Each row has a hidden trait or not; one of two labels after the row says which. A new part has a new trait and new labels.
[ -5   4  -2   2   3  13   1  -1   2   8  -4   1   2  -3   5   2  -8  -1
  -5   0   2  -9  -5  -4   3  13   6  -2   2   7  -1  -3  -3   7   4   5
  -4   5   1  -1   6  -1   3   2  -6  -3  -2   1   0   9  -7   7  13  -6
 -11  -4  10   1  -2   5  -2   0   3   6  -1   0   7   1   3  -8  -4  -1
 -10  -1   2  -4 -15  -4   0   0  -1  -2   3  -1  -5   3  -8   3   8   1
  -5   6  -4  -2  -7  -2   2  -6   1  -2  -4  -1   3   0   3  -1   1   2
  -4  14   1  -3  -1   6  -2  -3  -9  -4  -4   1   0  -6   3  -5  17 -10
  16  -2  -8  -4   0  -9  -7   0  -5   6  14  -8  -2  -8  -4  -2 -12   8
   5  11  -8   6   3   1  -2  14   6] | S
[-10  -1  15  -2   2  13   8  -2   0  12  -4   0  16  -7  -3  -3  -4  -1
  -1  -8  -8 -10  -5 -11  24  17  26   9   7  11   9  11  -6  17  11  12
   3  18 -10 -13   3   1   0  -5  -7 -16  -6   1  -1  13 -12  18  21   8
 -13  -6   0   5 -10   4 -37   3   0   7  -3  -2  -3  14   9  -5  -6  -1
 -30 -11   6  25 -26  -7   4  -4  -7  -1   6  -5   9  -2  -6 -23  35  -5
  -1 -13  -4  -1 -11  10   3   3  20  13  -4 -16   1 -14  13   5 -14  -4
  -4  63   4  -1 -20   1  -6   1   9  -5 -35 -13  -1 -36   6  -3  25  -6
  -3  -3  -6  -5  -2 -17  -8  11  -8   2  24  -8  -3 -11  -3  -9 -31  29
  -5  13 -12  17   2   5   1  21  20] | S
[ 1 -5 -2  0 -2  1  4 -4  0  0 -4  0  9  1 -7 -4  1 -1 -1  4 -3  5  4 -4
  5 -3  3  2  4  2  0  5  0 -2  2  1  4  0 -3 -9  0 -4 -2  3 -2 -4 -1  0
  0  4  5  5 -1  4  6 -8 -7 -2 -2 -3 -7  1 -3 -2 -1  0 -9  3  1  4  1  1
  6 -1  1 -1  0 -1  2 -2  3  3 -3 -1  5 -2  2  0  5 -7  7 -3 -4 -3  0  3
  0  3  5  6  1 -7 -2 -5  0  0 -5 -7  3  1  1  2 -3 -2 -1  2 -1 -2 -3  1
  0 -8  0 -5 -3  4 -6 -1  4 -2 -4 -2 -3  7  0 -4  6  1  1  3  4 -1  0  6
 -7 -5  3 -1 -4  3  4  0  2] | S
[  4  -4  -2   5   5  23   1  -3   5  13 -14   7   3   5  -6  -7  -2  -4
  -5   3   1   0   4  -4  -4   1   3  -3  -1   5  -2   0   0   4  -3  -2
   1   4   2  -4   6  -3   1   6  -1   0   0  -6  -2   7   2   8   1  -8
   2 -14   3  -4  -9   0  -3  -4   1   0   0  -1 -18  -1   6  -5  -3   0
   3   3   3 -19   3 -12   3  -7   4   1  -4   0  -6  -1  -5  14  -2  -1
   8   2 -14  -4  -2  -3  -1  -2   0   1  -1  -7  -2  -3  -3  -3   2  -7
   2   4   6   1  -2   4  -2   0  -1  -2   7   9   0   1   2  -8  -8  -8
   2  -7  -5   0  -6  -4  -7   3  -3   0   4   3  -4  -4  -3   1   1   4
   0   2   1  -3  -1   3   7   1   2] | S
[  3  -3   8  -1  -3 -16  -1   3  -4 -10   9  -5  -2  -1  -1  -1   0   4
   6  -3  -6   5   0   5  -1  -9   3   4   4  -4   8   3   1   1   2   3
   5  -5  -8  -1  -5   3  -4 -11   7  -4  -2   0   1 -10   3  -5 -13  15
  11  15 -12   1   3  -1  -5   3  -3  -2   3  -2  -1   4  -3   7   3   2
  -3  -3   0  15  10   8   2   1  -3   5  -2  -2  12  -3   7 -12  -3  -2
  -1  -7   9   5   1   3  -1  10   6   8   2   5  -2   0  -1   6  -3   4
   1 -19  -1   1  -3 -10   1   3  13   5  -6  -9  -2  -2   0  11  -9   9
  -9   7  10   3   6  13   9   4   3  -3 -14   6   3   1   2   1   3  -3
  -6 -10   5  -2   6  -4  -8  -4   1] | T
[ -2  -1   0  -7  -8 -21  -4  -1  -4 -19  14  -4   0  -3  -4   6  -1   2
   4   0  -5   0   4   5  -1  -7  -6   6   5  -8  -2   3   3  -2  -2  -2
   1  -9   1   1  -9  -7  -3   4  -1  -2   4   8  -1   1   2 -11  -4  11
  -1   8 -11   6   6  -6  20   4   0  -3  -3   4   3   4  -4   7   6   2
   2   0   0  13   8   6  -3   5  -4   1   3   1  10   0   6 -20   0  -4
  -3  -6   7   1   4   4   0   3   4   3   5   5   2   0   1   3  -2   4
   4 -11 -10  -1   4  -9   4   4   5  -1  -1 -14   2   2  -4   2   1   9
  -3   7   9  -1   6   9   3   4   4  -7   3   2   5   6   7  -2   0 -10
 -11 -15   9  -1 -11  -1   0  -7  -2] | T
[  0  -1   4  -2  -3  -6  -1   2  -2  -4  10  -2   1  -3   0   1   3   2
   3  -2  -3   4   0   1   3  -3  -1   2   2   0   5   3   0   4   2   0
   3   0  -6  -1  -2   0  -2  -5   2  -2  -1   0   1  -5   1  -3  -3   7
   5   8  -7   2   2  -1 -10   2  -2   0   1  -1   0   0  -3   6   1   1
  -2  -3  -2  12   2   8   0   2  -2   2   0  -1   7  -1   4 -10   2  -1
  -1  -4   6   2   3   2   0   5   5   3   3   4  -1   0  -1   4  -4   3
   0  -6  -1   1  -2  -5   0   3   6   3  -4  -6  -1  -3   0   6   0   5
  -5   4   7   2   6   1   3   0   2  -1  -4   2   3   4   2  -1   0   5
  -5   2   2  -2   2  -1  -4   2  -2] | T
[-12  -1  12  -4  -1   8   6  -4   0   4   2   0  19  -6  -2  -2 -11   0
  -2  -6  -8 -13  -3  -9  18  17  20  14  13   5   5  11  -6  20  12  12
   2  13  -9 -14   1  -2  -1   1 -14 -15  -6   3  -1  23 -10  15  19   8
 -13  -1  -1   7  -7   3 -22   4   1   9  -6  -1  -3  16   9  -5  -4   0
 -22 -10   9  26 -28  -3   2  -2  -6   1   6  -4   7   0  -8 -27  34  -8
  -1 -11  -5  -3 -12  11   3   1  23  13  -3 -14   3 -14  12   5 -14  -3
  -3  24  -1  -2 -11  -3  -7  -1   7  -8 -33 -17   0 -30   4  -6  27  -4
  -2  -2  -3  -7  -2 -12 -12  16  -6   0  26 -11  -2 -10  -1  -9 -31  25
 -10   9  -8  17  -3   4   3  22  22] | S
[ -8   0  15   1   2  26  15   0  -3  27 -10  -1  12  -2   5  -2  -2  -1
  -1 -10 -10 -14  -4 -17  27  13  32   5   2  16   6   7  -5  24  16  12
   4  23 -14 -17   1  10   3 -18  -9 -10 -12  -6   6   3 -13  29  13  18
  -3  -6   2   4  -7   9 -48   1  -6  13  -1  -5  -1  11  -1  -8 -10  -3
 -35 -10   1  24 -39  -9   8  -3  -4  -1   6  -9   7  -2  -3 -13  34  -4
   1   1  -5  -1 -17  14   0   3  15  10  -9 -19   0 -13  10   6  -9   0
 -13  30  13   5 -15   4  -9  -5   2   0 -32  -5  -4 -38   1  -2  22   0
  -9  -6  -8   1  -7 -19   2   5 -13   7  17  -6  -2  -8  -5  -5 -28  32
   4  13 -16  22  16   3  -5  30  22] | S
[-13   3  13  -6   0  -9  -1  -1   0  -9  16  -6  22 -17   2   5 -15   4
   0 -12  -9 -11  -5  -6  11  20  20  13  15  10  17  12 -11  20  12  15
   1  15 -10 -10   4  -4  -3   2  -8 -19  -7   7  -1  18 -18  10  20   8
 -25   5  -1  10  -7   3 -24   9   6   9  -5  -2   4  17  12  -6  -3   0
 -31 -13   9  38 -32   1  -2   1 -11   0   7  -6   8   1  -9 -36  56  -4
  -8 -15   2   0 -12  13   9   3  24  17  -2  -9   5 -16  13   7 -15   0
  -3  19  -6  -5 -14  -8  -6   0   9  -9 -37 -25   0 -42   4   4  32  -6
   2   5  -3  -7   4 -13 -11  15  -5   5  33 -10  -4 -11  -3 -13 -29  28
  -8  13  -9  19  -1   2  -4  29  17] | T
[  2  -5   4   2   1   4   5  -2   2   5  -6   3   5   1  -7  -6   1  -1
   1  -2  -2  -1   3  -4   3   0   7   2   2   4   3   5  -1   3  -2  -1
   4   4  -7  -9   2   2  -2   0   0  -5  -2  -2  -1   2   3   9   0   4
   2  -7  -5  -3  -6  -2 -13   0  -3   2   0  -1 -11   4   4   2   0   0
   0  -1   2   4   1  -3   3  -5   2   3  -1  -1   2  -3  -1   1  -6  -8
   8  -3  -3  -2   0   1   0   4   5   8   1 -11  -4  -7   2  -2  -3  -7
   2   2   3   2  -6   0  -1   2   2  -1  -1   3   0 -14   2  -4  -6   1
  -5  -1   0  -2  -4  -1  -2   6  -1  -3   4   1   0   1   2  -1  -2  15
  -7  -1   1   4  -2   3   6  -3   4] | S
